Below is a small trained network, with its code and all its weights. Each question gives an input and a class and asks what happens when units are switched off, that is, made to give their printed mean instead of their output.

import numpy as np


def w(rows, s, z=0):
    codes = np.array(rows[::2]) - 128.0
    scale = np.full(codes.shape[1], s)
    scale[-1] = z or s
    return codes * scale


def norm(h):
    return h / np.sqrt((h * h).mean(-1, keepdims=True) + 1e-5)


def f(y):
    return np.maximum(y, 0)


def log_softmax(a):
    a = a - a.max(-1, keepdims=True)
    return a - np.log(np.exp(a).sum(-1, keepdims=True))


def net(x, mask):
    res = np.array(x, float).reshape(1, 4) / 4 @ E
    u = 0
    for l in range(3):
        y = f(norm(res) @ A[l][:, :-1].T + A[l][:, -1])
        res = res + np.where(mask[u : u + 10], y, B[l][:, -1]) @ B[l][:, :-1]
        u += 10
    return log_softmax(norm(res)[-1] @ U[:, :-1].T + U[:, -1])


A, B = {}, {}
E = w([
[139,216,132,23],'x0',
[11,132,155,101],'x1',
[54,194,83,92],'x2',
[169,46,2,22],'x3',
],0.0077)
A[0] = w([
[180,151,199,8,92],'0.n0',
[34,184,60,114,43],'0.n1',
[252,22,166,105,115],'0.n2',
[224,240,121,36,79],'0.n3',
[84,224,105,198,46],'0.n4',
[58,134,227,107,94],'0.n5',
[204,134,101,233,67],'0.n6',
[201,112,134,97,3],'0.n7',
[238,150,35,101,35],'0.n8',
[2,36,1,114,182],'0.n9',
],0.0079,0.0051)
B[0] = w([
[211,140,107,87,173],'0.n0',
[138,140,16,135,166],'0.n1',
[195,167,125,198,202],'0.n2',
[149,236,175,5,188],'0.n3',
[38,143,157,73,162],'0.n4',
[174,98,252,154,178],'0.n5',
[172,64,42,177,161],'0.n6',
[197,212,43,167,135],'0.n7',
[92,170,63,169,169],'0.n8',
[108,44,91,2,253],'0.n9',
],0.007,0.0071)
A[1] = w([
[122,95,116,170,4],'1.n0',
[142,23,102,133,206],'1.n1',
[64,110,166,193,39],'1.n2',
[179,179,156,93,5],'1.n3',
[134,136,189,43,158],'1.n4',
[235,166,105,182,206],'1.n5',
[86,255,118,75,102],'1.n6',
[64,151,62,127,71],'1.n7',
[97,102,113,169,94],'1.n8',
[129,236,152,145,25],'1.n9',
],0.0094,0.004)
B[1] = w([
[187,115,108,161,135],'1.n0',
[211,104,202,66,254],'1.n1',
[84,186,171,78,168],'1.n2',
[127,229,148,70,162],'1.n3',
[161,111,125,198,229],'1.n4',
[33,57,95,248,246],'1.n5',
[166,45,94,88,238],'1.n6',
[2,84,82,27,164],'1.n7',
[210,182,119,153,147],'1.n8',
[145,122,152,87,172],'1.n9',
],0.0066,0.0053)
A[2] = w([
[166,150,65,46,88],'2.n0',
[24,115,49,100,94],'2.n1',
[254,168,15,84,156],'2.n2',
[102,192,115,91,90],'2.n3',
[94,97,74,98,176],'2.n4',
[74,167,132,102,65],'2.n5',
[57,93,89,71,56],'2.n6',
[136,235,141,92,3],'2.n7',
[178,50,177,97,15],'2.n8',
[115,187,172,238,126],'2.n9',
],0.0093,0.0051)
B[2] = w([
[81,36,199,151,207],'2.n0',
[24,148,24,32,184],'2.n1',
[119,253,129,200,254],'2.n2',
[174,47,109,69,154],'2.n3',
[157,60,56,158,204],'2.n4',
[171,119,63,157,144],'2.n5',
[95,148,36,93,180],'2.n6',
[204,142,156,35,149],'2.n7',
[141,65,147,77,153],'2.n8',
[63,74,161,104,186],'2.n9',
],0.0075,0.0072)
U = w([
[167,136,94,78,38],'0',
[197,217,70,183,49],'1',
[157,89,161,207,137],'2',
[164,63,130,103,68],'3',
[66,152,252,119,95],'4',
[88,126,76,60,232],'5',
[205,231,180,33,71],'6',
[217,95,66,179,2],'7',
],0.016,0.0048)

Each question gives the input, the list of numbers given to net, and the class t.
The units are the neurons (one row each of A and B). Each row of codes is followed by its name. A weight is (code - 128) times the scale printed after its matrix; where a second scale follows, it is the last column's (A, B and U).
mask holds one flag per neuron, layer by layer. A switched-off neuron (its flag False) gives its mean, the last column of its row in B, instead of its output. The means were averaged over made-up inputs and are rounded, as every weight is.
A unit's drop is (log p(t) with every unit on - log p(t) with that unit switched off) / (log p(t) with every unit on - log p(t) with every unit switched off).
The circuit of an input: a set's keep is (log p(t) with only the set's units on - log p(t) with every unit switched off) / (log p(t) with every unit on - log p(t) with every unit switched off). Starting from the 12 units with the biggest drops (on a tie, the unit counted first), units are removed one at a time, each time the one whose removal leaves the highest keep (on an exact tie, the one counted first), for as long as the keep stays at least 0.8.
units of the circuit, in order: the units of the circuit, biggest drop first
most important unit: the unit with the biggest drop
k most important neurons: the k neurons with the biggest drops, biggest first
k most important neurons of layer l: the k neurons of layer l with the biggest drops, biggest first
drop of u: that unit's drop, to one decimal
input [0,1,-8,1], class 2: units of the circuit, in order : 1.n5; 0.n9
input [1,-3,-4,7], class 1: most important unit : 2.n2
input [-1,-7,-6,0], class 2: 2 most important neurons : 1.n5; 0.n9
input [7,-5,-6,3], class 1: units of the circuit, in order : 2.n2; 0.n8
input [5,3,6,-5], class 6: units of the circuit, in order : 1.n5; 2.n7
input [8,-2,0,6], class 6: units of the circuit, in order : 0.n3; 2.n2
input [1,0,-4,1], class 1: 3 most important neurons : 0.n2; 0.n7; 2.n0
input [-1,-4,-4,1], class 2: 2 most important neurons : 1.n5; 0.n9
input [8,6,-6,4], class 6: 2 most important neurons : 2.n2; 0.n0
input [4,2,-7,6], class 1: 2 most important neurons : 2.n2; 0.n2
input [6,-5,-6,-5], class 1: 2 most important neurons of layer 1 : 1.n5; 1.n1
input [-5,-8,8,-7], class 4: 2 most important neurons of layer 2 : 2.n9; 2.n4
input [2,-2,-2,-1], class 1: 2 most important neurons : 0.n3; 1.n5
input [5,-5,5,1], class 6: units of the circuit, in order : 0.n3
input [6,-5,3,3], class 6: drop of 2.n0 : 0.1
input [6,-4,-7,0], class 1: drop of 1.n5 : 0.2
input [7,3,1,-1], class 6: drop of 2.n0 : 0.0
input [1,-6,-2,2], class 1: drop of 0.n3 : 0.1
